Below are the code and all the weights of a small trained network. Each question names an input and a target symbol and asks about switching units off, where a switched-off unit gives its printed mean instead of its output.

import numpy as np


def w(rows, s, z=0):
    codes = np.array(rows[::2]) - 128.0
    scale = np.full(codes.shape[1], s)
    scale[-1] = z or s
    return codes * scale


def f(y):
    return np.maximum(y, 0)


def softmax(a):
    e = np.exp(a - a.max(-1, keepdims=True))
    return e / e.sum(-1, keepdims=True)


def log_softmax(a):
    a = a - a.max(-1, keepdims=True)
    return a - np.log(np.exp(a).sum(-1, keepdims=True))


def net(x, mask):
    ids = ['αβγδζλμξπστψω'.index(c) for c in x.split()]
    T = len(ids)
    res = E[ids] + P[:T]
    r = res
    for j in range(2):
        rows = slice(4 * j, 4 * j + 4)
        q, k, v = (r @ M[0][rows].T for M in (Q, K, V))
        z = softmax(np.where(np.tri(T) > 0, q @ k.T / 4**0.5, -1e9)) @ v
        o = O[0][rows]
        res = res + np.where(mask[j], z, o[:, -1]) @ o[:, :-1]
    y = f(res @ A[0][:, :-1].T + A[0][:, -1])
    res = res + np.where(mask[2:6], y, B[0][:, -1]) @ B[0][:, :-1]
    return log_softmax(res[-1] @ U[:, :-1].T + U[:, -1])


Q, K, V, O, A, B = {}, {}, {}, {}, {}, {}
E = w([
[122,117,125,140,189,94,104],'α',
[132,83,61,172,175,115,81],'β',
[103,201,189,184,164,93,183],'γ',
[102,93,132,93,171,108,114],'δ',
[58,75,97,82,120,146,125],'ζ',
[185,140,85,194,203,88,123],'λ',
[149,149,232,134,121,16,68],'μ',
[106,165,156,175,162,76,124],'ξ',
[190,73,63,228,46,158,185],'π',
[173,92,142,98,173,121,222],'σ',
[97,106,143,145,149,77,57],'τ',
[252,161,206,151,250,253,33],'ψ',
[111,125,135,153,169,85,87],'ω',
],0.018)
P = w([
[125,255,85,58,92,74,84],'0',
[73,135,103,89,142,82,208],'1',
[93,113,141,104,155,77,223],'2',
[109,80,92,127,173,109,191],'3',
[128,104,155,148,175,81,187],'4',
[152,87,135,173,180,92,164],'5',
[185,79,151,180,199,77,169],'6',
[206,65,123,190,234,99,172],'7',
[200,112,164,237,206,98,183],'8',
],0.009)
Q[0] = w([
[214,184,96,56,70,166,83],'H0',
[141,135,89,77,128,143,64],'H0',
[65,163,128,66,145,224,75],'H0',
[21,78,188,230,142,70,146],'H0',
[144,139,75,27,9,118,201],'H1',
[216,77,49,232,49,23,171],'H1',
[2,167,168,225,144,133,104],'H1',
[78,94,94,126,102,104,3],'H1',
],0.0068)
K[0] = w([
[112,62,78,164,47,44,178],'H0',
[200,161,69,87,123,32,60],'H0',
[59,138,97,106,117,66,189],'H0',
[147,136,126,90,143,249,157],'H0',
[156,54,115,103,51,129,165],'H1',
[158,80,1,181,98,129,159],'H1',
[77,143,110,213,87,60,124],'H1',
[76,3,125,108,133,133,45],'H1',
],0.0076)
V[0] = w([
[169,192,157,37,61,150,82],'H0',
[176,56,208,50,128,125,115],'H0',
[29,77,124,66,148,83,200],'H0',
[89,9,166,136,127,163,253],'H0',
[213,116,135,226,150,102,107],'H1',
[76,140,49,13,47,6,111],'H1',
[137,220,183,58,212,83,135],'H1',
[165,87,80,12,104,221,48],'H1',
],0.007)
O[0] = w([
[65,203,126,145,140,168,111,55],'H0',
[93,84,157,100,158,134,80,128],'H0',
[189,167,56,71,143,79,119,143],'H0',
[115,2,105,130,199,125,160,178],'H0',
[100,159,125,59,94,122,119,207],'H1',
[152,71,111,116,94,150,136,67],'H1',
[152,147,129,179,118,126,130,147],'H1',
[63,99,145,168,160,157,177,2],'H1',
],0.0097,0.009)
A[0] = w([
[158,203,136,189,155,117,43,227],'N0',
[165,72,170,2,117,51,83,253],'N1',
[79,149,111,200,237,116,106,173],'N2',
[106,165,86,15,107,140,158,158],'N3',
],0.0084,0.0036)
B[0] = w([
[132,67,103,127,200,133,202,182],'N0',
[130,176,59,139,153,139,153,254],'N1',
[87,139,154,112,67,30,108,153],'N2',
[118,134,82,90,87,9,2,150],'N3',
],0.0098,0.018)
U = w([
[130,109,131,122,142,130,114,30],'α',
[55,166,81,145,148,186,174,77],'β',
[163,92,160,103,134,118,97,86],'γ',
[135,103,138,130,148,145,115,111],'δ',
[146,58,109,166,138,115,173,143],'ζ',
[157,100,146,109,134,123,106,2],'λ',
[114,94,143,110,152,141,117,146],'μ',
[96,212,53,103,109,58,63,238],'ξ',
[190,2,129,235,180,214,198,102],'π',
[166,98,150,104,134,123,97,33],'σ',
[114,123,102,144,156,169,125,41],'τ',
[143,66,172,124,142,112,104,211],'ψ',
[127,119,114,134,149,155,118,29],'ω',
],0.0075,0.0033)

Each question gives the input, a string of symbols that net reads in full, and the target symbol t.
The units are the heads (4 rows each of Q, K, V and O) and the neurons (one row each of A and B). Each row of codes is followed by its name. A weight is (code - 128) times the scale printed after its matrix; where a second scale follows, it is the last column's (O, A, B and U).
mask holds one flag per unit, heads first, then neurons. A switched-off unit (its flag False) gives its mean, the last column of its rows in O or B, instead of its output. The means were averaged over made-up inputs and are rounded, as every weight is.
A unit's drop is (log p(t) with every unit on - log p(t) with that unit switched off) / (log p(t) with every unit on - log p(t) with every unit switched off).
The circuit of an input: a set's keep is (log p(t) with only the set's units on - log p(t) with every unit switched off) / (log p(t) with every unit on - log p(t) with every unit switched off). Starting from all 6 units, units are removed one at a time, each time the one whose removal leaves the highest keep (on an exact tie, the one counted first), for as long as the keep stays at least 0.8.
units of the circuit, in order: the units of the circuit, biggest drop first
k most important neurons: the k neurons with the biggest drops, biggest first
which heads matter: for each layer, one digit per head in row order, 1 if its drop is at least 0.15 and else 0, layers parted by /
drop of u: that unit's drop, to one decimal
input γ σ β ψ, target π: 2 most important neurons => N0, N3
input γ λ γ π μ λ σ ψ γ, target π: units of the circuit, in order => N0, H0
input ψ ζ ζ σ σ ζ γ, target β: units of the circuit, in order => H0
input σ σ λ σ ψ π α, target ψ: 2 most important neurons => N1, N2
input ψ σ γ ζ, target β: which heads matter => 11
input σ γ π, target ξ: units of the circuit, in order => H1, N3
input ψ γ σ σ σ σ π, target β: which heads matter => 11
input α σ σ σ ξ γ γ π, target ξ: which heads matter => 01
input ψ σ σ ζ σ γ λ τ α, target β: which heads matter => 10
input γ ψ γ π ζ ζ γ, target π: which heads matter => 01
input ψ σ π α ω, target β: units of the circuit, in order => H0, N0
input σ σ σ π τ ψ λ σ δ, target ψ: units of the circuit, in order => H0, N1
input σ σ β ψ π ζ σ δ, target ψ: which heads matter => 11
input ψ σ σ π σ γ, target β: which heads matter => 10
input σ σ π σ ψ σ π τ τ, target ψ: which heads matter => 10
input σ π ζ σ σ ψ σ σ ω, target ψ: which heads matter => 10
input α λ σ, target ξ: which heads matter => 10
input λ ξ δ σ, target ξ: which heads matter => 10
input β α σ σ ζ σ, target π: 2 most important neurons => N3, N2
input σ σ λ σ σ, target π: drop of H1 => 1.8
